Each new row is followed by its nearest point in the smallest flat space through zero that holds the last named rows:
In the rows, zero is written as 128.
Pozul (2 x 35):
[[125  82 149 117 200  59 161 120 107 103 187  85  95 154 106 119 124  80
  157 152 133 146 116 135 112 177 129 108 180 137 140 112 124 132 119]
 [126  87 150 114 198  59 167 112 111  99 197  82  97 155 105 115 121  73
  148 150 131 156 120 142 114 179 137 108 172 134 141 109 121 136 125]]
New rows:
[144 139 116 131  97 150 131 143 151 122 117 150 156 101 121 124 101 134
  86  89 126 177 131 141 133 148 146 159  87 113 108  82 100 151 171] -> [132 160 123 123  95 154 133 108 148 126 135 136 146 121 134 120 121 126
  91 113 120 150 144 146 140 115 151 136  85 116 126 125 121 138 149]
[146 138  94 135 129 125 149 170 142 141 106 150 149 134 127 116 155 151
 164 121 115  97  84 125 126 117  55 120 148 139 121 163 155 113 119] -> [125 117 123 138 128 134 107 153 118 142  93 140 125 123 133 141 137 153
 152 132 134  97 117 107 123 118 104 130 148 136 124 138 137 116 111]
tupun (4 x 35):
[[126 126 133 101 110 110 139 123 127 122 109 119 146  96 123 124 134 113
  125 118 134 111 139 115 152 131 134 108 120 162 129 141 167 118 112]
 [197 121 166  83  89 120 134 120 138 114 114 138 129 105 123 176 160 136
  156 115 104 117 123 112 172 132 170  88 135 114  99 115 123 122 103]
 [238 133 101  96 120 142 164 149 158 154 118 134  92  98 132 111 179 107
  102 144  97 116 155 180 134  77 146 136 138 105 141 104  74 141 135]
 [129 110 144 148 119 168 117 118 132 100 168 193 111 101 152 115 143 174
  111 104  91 144 175 145 103  71 108 166 142  63 115 118  59 113 114]]
New rows:
[150 143 107 139 168 132  97 133 164 111 129 124 132 183 115 132  95 145
 149 136 109  96 119 152 148 158 140 120 155  90 118  96  88 147 100] -> [150 132 132 140 138 136 119 133 131 136 136 126 113 164 126 152 127 138
 146 140 123 140 102 132 121 141 139 128 136 100 120 112  99 141 141]
[150 143 135 135  91 127 108 106 131 130 119 173 138 156  97 168  99 156
 130 153 137 159  71 126 130 154 153 102 121 150 116 135 132 108  99] -> [132 128 150 126 122 122 116 122 124 122 127 123 132 150 122 164 122 138
 156 127 129 133 100 108 140 156 145 108 131 120 111 123 133 130 125]
sefi (5 x 35):
[[ 94 105 128 113 100 138 133 166 121 130 192 125  91  90 129 112 142 138
  107 123 132 133 141 149 160 155 145 108 112 142 132  99 120 110 124]
 [123 110 105 118 115 154 137 158 127 118 151 132 102  90 127 116 123 135
  125 113 118 131 150 135 148 123 139 103 113 152 130 100 138  97 128]
 [ 85 122 124  96 115 112 127 173 111 125 213 155  67  60 134  96 165 145
  125 122 142 119 186 168 154 162 125 114 112 139 109 106 106  99 150]
 [ 94  90 101 113 105 133 125 172 111 119 212 141  66  83 132 115 140 138
  108 108 135 126 170 149 158 145 135 116 117 136 135  99 126  96 127]
 [109 125  90  91 140 187 136 169 134 138 167 144 100  61 128 110 116 159
  117 112 102 151 190 128 151 120 159  77  78 155 134 113 130  86 125]]
New rows:
[131 134 131 116 109  88 132 141 105 142 157 113 135 134 123 137 153 118
 112 146 153 116 115 116 128 147 137 163 157  92 129 162 113 142 132] -> [111 125 147 133 124  96 116 119 119 135 153 127 123 150 131 134 145 124
 117 137 147 122 118 135 124 150 119 152 142 104 130 142 113 150 127]
[136 107 112 104  99 139 132  99 170 100 117 103 107 118 123 148 124 124
 101 113 160  85 112 148 113 137 119 151 151 143 118 121 123 116 150] -> [136 113 126 141 111 116 131 131 123 111 126 125 119 131 127 128 130 116
 134 122 134 116 116 134 132 126 118 136 145 134 125 111 137 122 131]
[163 153 171 137 166 138 124  97 148 170 135  94 151 130 140 123 127 114
 126 129 110 130 124  85 101 135 175 107  81 108 107 144 128 121 110] -> [125 155 144 117 150 150 129 114 143 155 106 120 162 137 126 132 119 141
 121 144 116 149 120 113 121 129 147 115 106 123 133 152 118 146 119]
med (4 x 35):
[[116 160 109 144 106 157 138 129 123  94 126 130 153 102 120 155 120 115
  104  96 151 139 139 113 102 136 138 133 140 139 133 153 112 156 146]
 [112 162  98 145  85 166 136 126 127  88 128 112 167  99 119 170 123 120
   95  95 174 139 132 105  79 156 142 148 149 137 125 171  96 176 154]
 [130 128 127 101 104 117 105 115 133 131 135 127 150 118 127 189 131 147
  124 136 137 139 104 137 119 140 134 137 154 143 123 158 114 164 133]
 [120 151 112 118  90 163 118 122 130  78 118 117 176  91 129 212 129 122
   85  95 161 151 115 116  84 119 159 147 152 152 103 157  91 168 155]]
New rows:
[ 87 157 138 113 143 139 155 116 143 111 129 147 120 107 135 107 119 116
 112 101 139 141 134 120 144 158 115 126 135 164 110 115 125 137 124] -> [123 145 122 141 129 139 138 131 122 115 127 139 131 118 123 125 121 117
 122 112 128 132 141 123 127 126 128 122 128 132 139 132 130 131 132]
[117 166 162 134 137 150 142 134  88 130 166 176 120 103 100 150 139 108
 154 118  95 153 125 124 140 173 148  68  82 112 161 140 138  90  99] -> [124 154 129 139 142 122 138 130 116 128 134 167 120 116 117 120 113 118
 137 113 106 134 149 134 154 122 117 103 130 139 163 133 149 130 124]
sofud (5 x 35):
[[135 116 164 131 110 138 135 169 127 155  90 146 183  98 183  79 135 113
  144 158  99 144 163 125 114 156 115 117 149 157 119 103 114  40 153]
 [136 129 142 142 127 138 123 150 119 131 107 122 155 114 144 106 128 126
  133 143 120 143 147 121 117 138 131 126 148 157 122 109 121  85 132]
 [131 120 132 126 115 152 129 165 134 111  95 129 147  96 149 104 125  98
  148 140 130 135 183 131 125 147 138 133 163 190 121  95 105  96 141]
 [135 110 146 110 106 137 132 174 147 150 101 145 145  93 172  87 127  93
  163 138 108 129 180 143 138 166 123 131 141 156 116 106 100  60 157]
 [146 125 159 164 124 130 131 149 110 145  98 128 181 114 154  78 133 129
  142 169 104 145 153 109 105 141 127 113 146 162 116  98 119  46 136]]
New rows:
[101 153 124 143 154 129  94 121 124 128 143  87  83 140 117 162 119 144
 150  95 153 122  91 139 138 123 120 139 138 128 134 129 138 174 126] -> [128 143 109 124 146 131 105 125 125 117 146 100  94 138 100 159 118 142
 115  98 145 134 108 134 139 121 141 145 127 117 131 141 134 161 111]
[147 140 129 113 106 142 114 136 124 126  96 142 126  97 173  86 158 114
 167 121 123 134 188 133 139 162 115 144  92 153  93 104 119 123 139] -> [133 114 132 116 113 133 134 152 144 134 114 139 129 107 147 104 126  99
 156 134 120 121 168 139 138 150 129 131 135 151 120 112 106  97 145]
[129 133  90  90 129 141 119 135 163 133 144 114  94 154 122 184 120 167
 113 106 115 129  93 183 140 139 123 142 100  65 139 139 131 173 123] -> [116 135 113  90 135 124 112 126 142 140 155 123  87 137 122 168 123 138
 111  83 136 126  93 150 151 128 121 145 109  78 136 163 139 167 125]
deta (5 x 35):
[[103 119 142 142 139  90  97 149 132 122 120 118 153 118 131 133 128 112
  154 118 131 113 113 177 125 136 104 108 137  58 105  79  95 114 140]
 [121 162  85 141 126  74 130 104  93 109 126 113 122 145 110 116 106 159
  117 114 132 119 128 139 136  84 108 113 113  83 129 106 103 176 119]
 [ 97 181  62 142 148 106 129  95 116 133 136  91  96 110 109  90 119 147
  116  70 127 126 127 149 149  84 116  78 117  56 102  67 123 174 109]
 [109 168  74 145 134  49 126 100 101  94 133 116 124 148 114 106 125 149
  131 109 132 124 140 152 163  83 111  93 107  46 120  77 116 168 103]
 [127 149  58 145 141 139 147 137  90  75 125  86 108 171 115 119 118 154
  102 178 150 135 157 130 142  74 126  74  80  79 179 100 134 165 131]]
New rows:
[119 147 126 117 145 200 151 110 162 160 148 112  95 109 122 107 114 131
 115  74 122 134 107 115 123 129 138 128 135 147 141 136 149 132 108] -> [123 144 113 120 138 189 141 113 145 167 136 112  94  94 124 109 128 128
 109  90 121 136 123 109 122 129 143 120 136 158 114 132 150 135 125]
[129 114 129 126 126 159 110 178 138  92 143  93 132 145 131 129 132 111
 139 156 121 127 117 102  91 107 150 174 118 113 145 146 127 126 127] -> [135 111 135 129 129 153 129 151 124 117 121 121 133 139 131 141 125 126
 124 162 136 128 131 127 115 131 129 126 121 136 150 137 126 119 144]
[157 115 197 129 112 121 116 139 134 161 127 144 161 126 116 148 110 127
 163 163 142 120 101 170  85 139 117 139 158 145 129 153  95 111 128] -> [135  99 177 127 116 117 109 150 128 138 115 141 158 125 133 154 114 121
 141 140 127 113 106 140  96 152 112 160 148 144 124 148  94 110 152]
zam (5 x 35):
[[116 168 146 109 151 101 128 133 111 137 110 149 141 161 131 171 141 117
  152 112 118 159 146 152 156 147  99 154 156 122 163 174 138  87 168]
 [117 156 115 122 139 100 135 137 126 153 124 159 133 160 116 154 128 124
  129 130 110 157 124 140 154 158 109 151 151 115 168 164 133 117 140]
 [122 152 123 112 126  94 120 143 102 120 143 167 154 177 151 163  99 110
  155 130 101 111 107 141 160 185 123 112 155  83 168 136 163 103 120]
 [114 162 141 105 152 101 122 127 124 139 118 143 148 161 117 167 147 125
  154 100 118 157 134 136 156 149 103 150 165 122 152 157 145  87 165]
 [126 141 130 120 135 100 140 139 129 142 128 169 154 165 105 178 132 128
  154 120 111 171 125 134 152 153 117 157 185 106 174 149 138 100 154]]
New rows:
[143 106 161 123 168 128 159 155  92 103 108 136 102  91 135  86 144 153
 141 124 162 125 149 127  86 122 123 136  95 141 111 114 129  93  79] -> [136 117 147 133 124 147 128 125 119 110 119 109 119 105 146 118 130 124
 129 132 143 117 147 135 111 101 133 122 107 142 109 123 117 129 132]
[135  81 144 142  93 137 147 168 107  97 113 170 144 123 119 150 107  91
 148 156 153 133 137 146  91 119 189 134 146 123 121 125  97 111 148] -> [158  88 153 149 101 145 155 146 112  98 128 152 140 117 141 154 109 122
 151 154 135 139 147 142 106 103 153 133 150 113 148 114 112 127 132]
tonu (2 x 35):
[[112 139 144 132 177  82 147 178 147 112 108 120 111 135 153 105 125 159
  131  87 110 193  94 112 125  93 125 155 158  75 120  72  85 126 133]
 [136 122 119 126 100 155 117  99 118 137 139 133 137 124 113 141 129 110
  126 151 139  91 147 137 129 148 130 113 111 158 133 160 153 130 126]]
New rows:
[139 124 165 144 142  83 150  95 143 112 141 125 132 134 121 114 124 139
 106 125 146 176 112 114 101 101 127 138 136 106 118 134 125 100 136] -> [120 132 133 130 143 116 133 142 136 123 121 127 121 130 134 121 125 136
 128 115 125 148 117 123 125 118 128 137 137 111 127 111 116 130 132]
[116 114 123 120 159 105 135 147 165  90 108 132  88 146 139 135 128 117
 121 124 109 171 105 128  85 116 126 149 153 101 141  87 102 152 156] -> [102 138 139 135 155 114 136 148 151 117 111 130 108 132 131 113 115 140
 125  99 129 165 103 117 115 109 131 149 146  95 130  98 111 140 144]
[141 107 125 132  93 175 126  94 111 137 126 123 124 116 116 141 118 118
 102 155 142  51 131 151 130 154 134 109 115 144 143 170 151 118 121] -> [136 121 117 126  94 162 115  93 118 139 140 135 138 123 109 143 128 106
 125 155 142  84 150 139 128 152 131 111 108 163 135 166 159 132 127]
Vifog (2 x 35):
[[134 140 128 111 110 150  84 133 131 135 139 148 111 126 130 138 120 127
  136 120 155 139 133  99 105 124 139 110 122 133 137 149 146 162 148]
 [140 154 154 113 124 133 110 132 144 108 129 161 110 106 155 158 136 172
   96 164 152 136 127 123 112 119 139 101 136 130 143 103 136 157 128]]
New rows:
[114 148  73 111  91 144  80 141 117 170 155 130 147 148  99 103 104  85
 160  97 166 117 117  98 113 114 134 115 112 126 130 166 151 140 146] -> [126 122 105 118 107 154  84 131 118 155 142 126 121 145 107 115 110  88
 167  86 144 136 136  93 111 130 133 127 113 133 127 179 146 149 155]
[136 130 144 111 115 135  91 156 144 107 148 152 120 107 138 143 138 166
 104 161 139 128 134 128  90 119 134 112 139 116 153 116 143 147 149] -> [138 149 146 114 121 137 105 132 140 116 131 156 111 112 147 151 132 158
 108 151 151 136 129 118 111 121 138 105 132 131 141 116 138 156 133]
[150 128 104 143 124 131  83 137 108 120 139 112  95 126 111 152 112  97
 142  84 129 160 125 124  88 129 128 123 113 142 132 168 140 137 168] -> [128 126 114 119 112 147  94 131 123 145 138 131 121 137 116 122 116 104
 153 101 142 135 133 102 114 129 133 124 118 132 129 162 142 147 148]
Fol (3 x 35):
[[155 119 166 155 115  72 105 101 112  96  98 126 168 141  87 100  99 115
  170 122 130 117 179 129 184 136 122 147 174 142 164 118 188  94 109]
 [128 109 137 148 130 122 130 120 147  94 130 159 151 138 114 132 135  96
  161  67  92 127 134 125 129 140 114 117 158 108 180 109 125 120 107]
 [155 129 160 143 115  73 105 105 101 114  93 110 158 138  92  98  96 133
  153 158 152 115 177 130 183 129 132 155 156 154 134 129 190  98 124]]
New rows:
[120 121 144 150 147  68 127 116 136 153 118 121 188 106 137  84 134 151
 126 128 124  77 145 155 137 124  82 168 168  82 149 130 119 124 109] -> [137 124 141 138 124 109 121 119 124 115 118 130 143 133 113 119 119 121
 144 122 126 124 145 128 146 131 125 134 145 131 144 123 147 116 121]
[108 155 122 139 100 137 123 149 106 141 168 118  84 104 167 109 100 150
 114 140 123 137 128 144 141 111 124 118 112 130  99 116 130 121 112] -> [130 143 134 126 116 146 116 134 120 152 157 100  95 102 156 122 114 143
 102 144 132 149 118 135 136 125 117 120 126 133 111 134 132 133 110]
tos (4 x 35):
[[140 146 142 135 172 140 104 125 123 159 124 120 139 132 147 118  85  84
  174  80 135 116  90 146 122 131 166 151 151  57 104 148  73 145 122]
 [136 119 139 114 173 160  97 110 114 137 121 117 134 128 154 128 110  95
  133 109 135 114  75  96 151 126 152 152 138  87 118 121  72 142 106]
 [127 142 151 105 139 132 154 152 119 134 129 104 124 104 132 123 106 118
  106 126 115 117  96 132 139 144 159 112 143 121 112 123  79 136 121]
 [127 122 151 107 174 166 112 115 115 129 127 111 128 114 149 137 106 100
  113 116 131 110  73 103 154 140 160 143 135  97 119 111  58 145 110]]
New rows:
[121 114 121 156 139 143 106 103 142 119 139 144 131 140 115 148 155 132
 138 134 174 119 157 111 116 133  94 166 118 120 143 132 153 124 137] -> [121 111 116 150 135 143  96  92 138 115 133 152 129 145 126 148 143 133
 142 127 146 133 151 126 121 124 106 151 107 128 147 122 156 128 137]
[155 159 144  76 116  86 166 160 105 131 103 113 148  99 149  98 112 115
  86 126 102 124 126 109 155 122 122 105 148 154 125 112 120 119  98] -> [141 136 131  94 108 106 165 170 111 137 117 101 127 113 133 100 129 132
  99 145 105 127 101 105 146 120 138  97 149 147 111 130 113 121 109]
Dit (2 x 35):
[[144 121 111 179  89 129 164 121 107 149 153 131 123 126 141  70 143 138
  111 142 132  89 146 161 107 108 169 111 177 114 131 124 141 120  85]
 [120 103 120 148 112 128 145 124 120 130 112 136 123 141 162  91 103 156
  123 139 134 129 105 154 131 109 175 144 150 122 146 143 129  89 102]]
New rows:
[120 130 141  90 143 122 104 131 150 111 110 143 136 154 133 131 110 122
 137 136 104 140 123 119 153 141 108 156 120 175 114 139 144 136 153] -> [118 127 136 103 147 127 111 131 138 117 111 128 130 132 127 154 115 128
 137 122 127 150 114 114 140 136 114 141 105 135 130 133 121 125 147]
[131 119 183  98 172 172 113 156 151 113 149 138 157  93 127 159 122 119
 151  87 115 135 109 117  96 159 142 150 139 145 146 140 127 137 168] -> [122 133 136 105 146 128 111 131 138 119 118 126 130 128 120 155 123 122
 136 121 126 145 122 112 137 138 107 134 105 134 126 129 122 134 148]
lofof (4 x 35):
[[145 172  90 120 108 110  87 111 149 192 167 160  60 107 124 147 106  89
  159 101 133 179 155 134 130 149 175 114 153 147 145 117 144 141 100]
 [118 125 121 131 104  62 104  79 143 137 147 119  89  81 134 183 135 123
  113 135 130 197 126 177  85 149 139  99 149 104 133 107 114 137  92]
 [122 116 107 129 112  94  76 114 106 150 169 110 102 142 100 144 142  92
  102 106  91 205 114 171 114 128 138 156 102 114 117 137 132 138 107]
 [137 150 140 128 123 139 138  63 120 123 193 113 110 135 161 148 102 143
   87 140 113 125  90  96  94 170 121  92  55 107 122 170 144 103 100]]
New rows:
[128 115 133 166 111 114 121  85 166 133 150 142 111 110 141 119 125 112
 128 156 140 117 134 137 124 146 119 135 128  88 111 109 125 125 128] -> [127 131 130 129 123 114 130 109 135 127 134 127 118 112 138 144 125 134
 123 135 133 136 126 133 114 139 129 111 131 121 131 124 125 127 117]
[158 143 147 121 144 179 147 149 134 118 110 150 140 175 116 113 152 120
 139 119 125  65 119  65 137 120  98 146  79 158 133 151 151  94 136] -> [139 139 136 125 145 184 150 150 116 122 130 134 152 165 133  90 114 135
 132 125 125  72 122  79 154 123 120 140  95 143 124 154 144 115 149]
[132 129 126 114 146 153 132 136 111 145 163 129 106 127 103 111 125 139
 127 127 113 115 129  93 144 122 169 167 122 121 140 157 135 163 121] -> [137 140 119 125 131 149 119 137 120 144 144 135 122 149 122 112 119 115
 133 115 119 124 128 112 142 128 136 141 111 139 127 142 141 126 131]
livoz (3 x 35):
[[146 140 132  62 127 167 126 135 105 106 147 149  93 122 109 143 132 125
  144 165  98 126 101 117 145 122 100 150 125 140 159 155 167 123 147]
 [155 141 135  63 120 164 115 139 115 103 146 142  95 130 107 143 125 132
  145 160  99 133 112 120 133 124 102 149 120 138 149 149 169 117 144]
 [160 130 144  44 110 158 116 140 113 113 167 139  82 144  99 138 120 145
  140 165  81 107 111 119 132 119  86 144 126 140 146 144 166 104 145]]
New rows:
[140 137 139  65 124 133  75 153 133 152 162 108 115 129 100 115 105 168
 103 130 139 125 178 160  98 129 101 150 126 105 151 118 163 105 124] -> [161 128 143  91 103 132 101 141 142 119 148 117 110 155 110 131 109 153
 133 134 106 126 143 130 105 127 111 131 119 129 114 121 146 102 129]
[150 159 122 108 103 133 116 148 185 128 112 136 133 149 132 140  85 122
 160 116 136 171 188 124  89 121 137 151  90 124 118 131 167 125 144] -> [163 147 132 121 112 140  87 144 155  98 113 115 132 140 120 139 110 139
 143 122 136 177 156 135  94 137 138 139 103 124 109 124 155 117 125]
[133 156 152  80 111 156 126 108 131 159 164  85 154 137 141  93  89 132
 135 159 188  96 138 121 133 126 100 143 123 118 120 129 155 101 125] -> [140 124 136 107 117 128 121 132 130 129 143 124 116 141 119 127 121 140
 128 133 113 117 131 128 122 125 115 128 128 130 124 125 133 115 129]
Nalil (3 x 35):
[[ 80 104 142 123 113 133 143 115 146 131 125 116 151  72 125 124 140  87
  124  96 144 127  66 123 109 137 142  60  86 141 209 150  65 159 124]
 [100 115 128 122 117 137 143 118 137 136 126 122 140 109 134 141 138 103
  117  99 134 136  94 126 117 135 138  98 121 139 172 142  99 137 134]
 [ 81 113 128 129 106 142 160 120 127 128 128 130 146  76 107 139 140  88
  115 103 115 117  73 126 122 126 153  65  85 125 193 149  88 159 147]]
New rows:
[136 130 134 182 135 107 149 108 136 134 146 159  96 113 104 131 125 157
 171 184  84 104 145 140 165 136 129 112 118 120 104 118 144 153  96] -> [141 139 132 140 132 120 123 140 112 111 132 139 121 116  99 107 118 142
 141 164 109 102 145 130 142 114 129 129 100 105 102 119 145 140 128]
[134 131  99 123 144 172 149 142 100 149 118 122 121 156 163 143 131 118
 105 108  99 133 121 134 133 145 133 146 184 143 122 124 121  85 152] -> [127 130 107 120 122 144 145 122 124 144 127 131 125 161 147 167 136 124
 106 101 119 149 132 130 128 132 134 150 171 136 122 132 147 106 150]
[105 135 112 142 113 167 153 122 126 137 150 132 136 156 135 186 131 118
  98 110 103 142 110 134 116 134 138 118 155 126 138 138 135 101 175] -> [111 128 103 123 112 152 161 121 117 143 128 136 129 145 134 176 140 111
  98  95 105 142 116 131 130 128 145 131 156 130 138 138 141 116 164]
Lat (3 x 35):
[[182 154 136 133  70 146 147 143 146 128 128 103 177  73 130 126 154 136
  116 150 137 163 115 123 156 112  64  66 136 112 141 179  62 159 143]
 [132  91 161 140 119 136 120 124  95 143 107 132 121 131 130 118 109 134
  139 125 113 140 141 117 134  99 159 157 152 170 139  95 134 145 120]
 [150 174 147 122 103 167 140 146 137 123 109 156 199 105 129 128 172 156
   99 138 117 142 117 108 140  80  57  80 136 112 136 144 102 166  94]]
New rows:
[124  62  84 149 127 132 125 159  74 148 112 136 112  85 117 154 117 115
 126  89 121 145 142 152 147 113 129  79 128 124 124 130  81 116 175] -> [147 110 132 137 107 122 130 126 124 134 131 104 119 111 129 124 116 121
 138 134 134 143 130 132 139 134 136 126 135 139 134 138 108 131 149]
[ 68 144 134 124 164 140 135 154 125 143 156 139 138 174 131 173 156 120
 132  97 120  78 128 130 120 117 136  99  97 131 111  80 142 132  93] -> [ 95 148 120 116 164 133 123 128 131 119 125 164 133 158 126 134 140 136
 116 117 120 103 127 124 110 124 126 139 117 115 118 108 164 119  99]
[ 74 155 125 107 160 132 116 129 113 126 138 174 142 176 132 151 124 159
 116 123 138  98 116 108  93 128 132 152 127 132 140 112 155 119 117] -> [ 93 144 122 116 167 133 121 127 128 120 123 166 130 162 126 133 137 136
 118 116 118 102 129 124 109 122 132 145 119 120 118 103 169 119  97]
Bude (4 x 35):
[[ 91 103 133 137 116 123 132 132 127 133 146 131 152 112 114 147 143 104
   83 155 105  96 125 133 132 171 112 129 126 158 126 134 151 149 121]
 [167 162 126 151 143 154 111 118  88 152 104 119 136 122 145 100 137  91
  129 173 151 106 114 127 149 121 160  99 120 160  89 111 115 101 111]
 [ 79  98 129 142 123 141 137 138 129 140 151 120 139 122 125 156 150 116
   78 146  99 117 104 109 136 174 120 117 158 149 115 172 160 151 124]
 [142 145 125 154 132 153 120 123  95 163 119 117 146 114 143 117 145  78
   97 182 138  93 100 122 156 149 153 102 134 180  84 130 127 117 118]]
New rows:
[121 117 115 114 104  84 140 123 163 126 139 136 141 112 132 124 102 147
 142 107 127 108 138 149 109 126 107 136  93 141 131 105 112 143 158] -> [131 122 127 107 106  95 138 127 153 123 135 141 135 119 118 133 111 127
 130 110 133 118 143 150 123 126 111 161 110 132 152 104 113 139 151]
[113 119 115 109  90  99 129 134 152 123 142 138 116 116 139 138 114 139
 115  74 138 142 130 126 115 131 119 164 139 114 135 164 136 141 165] -> [116 113 122 106 108 108 148 134 165 130 144 131 120 130 129 146 114 144
 125  91 126 143 121 126 125 129 115 157 146 119 146 145 120 145 162]
[ 96  86 121 110  72 100 134 133 136 114 155 127 148 144 131 169 119 111
 104 126  96 118 119 107 125 165  97 142 145 123 154 129 142 161 171] -> [ 88  96 127 115 103 106 147 136 159 129 155 134 138 119 116 158 127 128
  95 114 108 119 124 131 126 159 103 154 139 139 146 145 140 159 150]
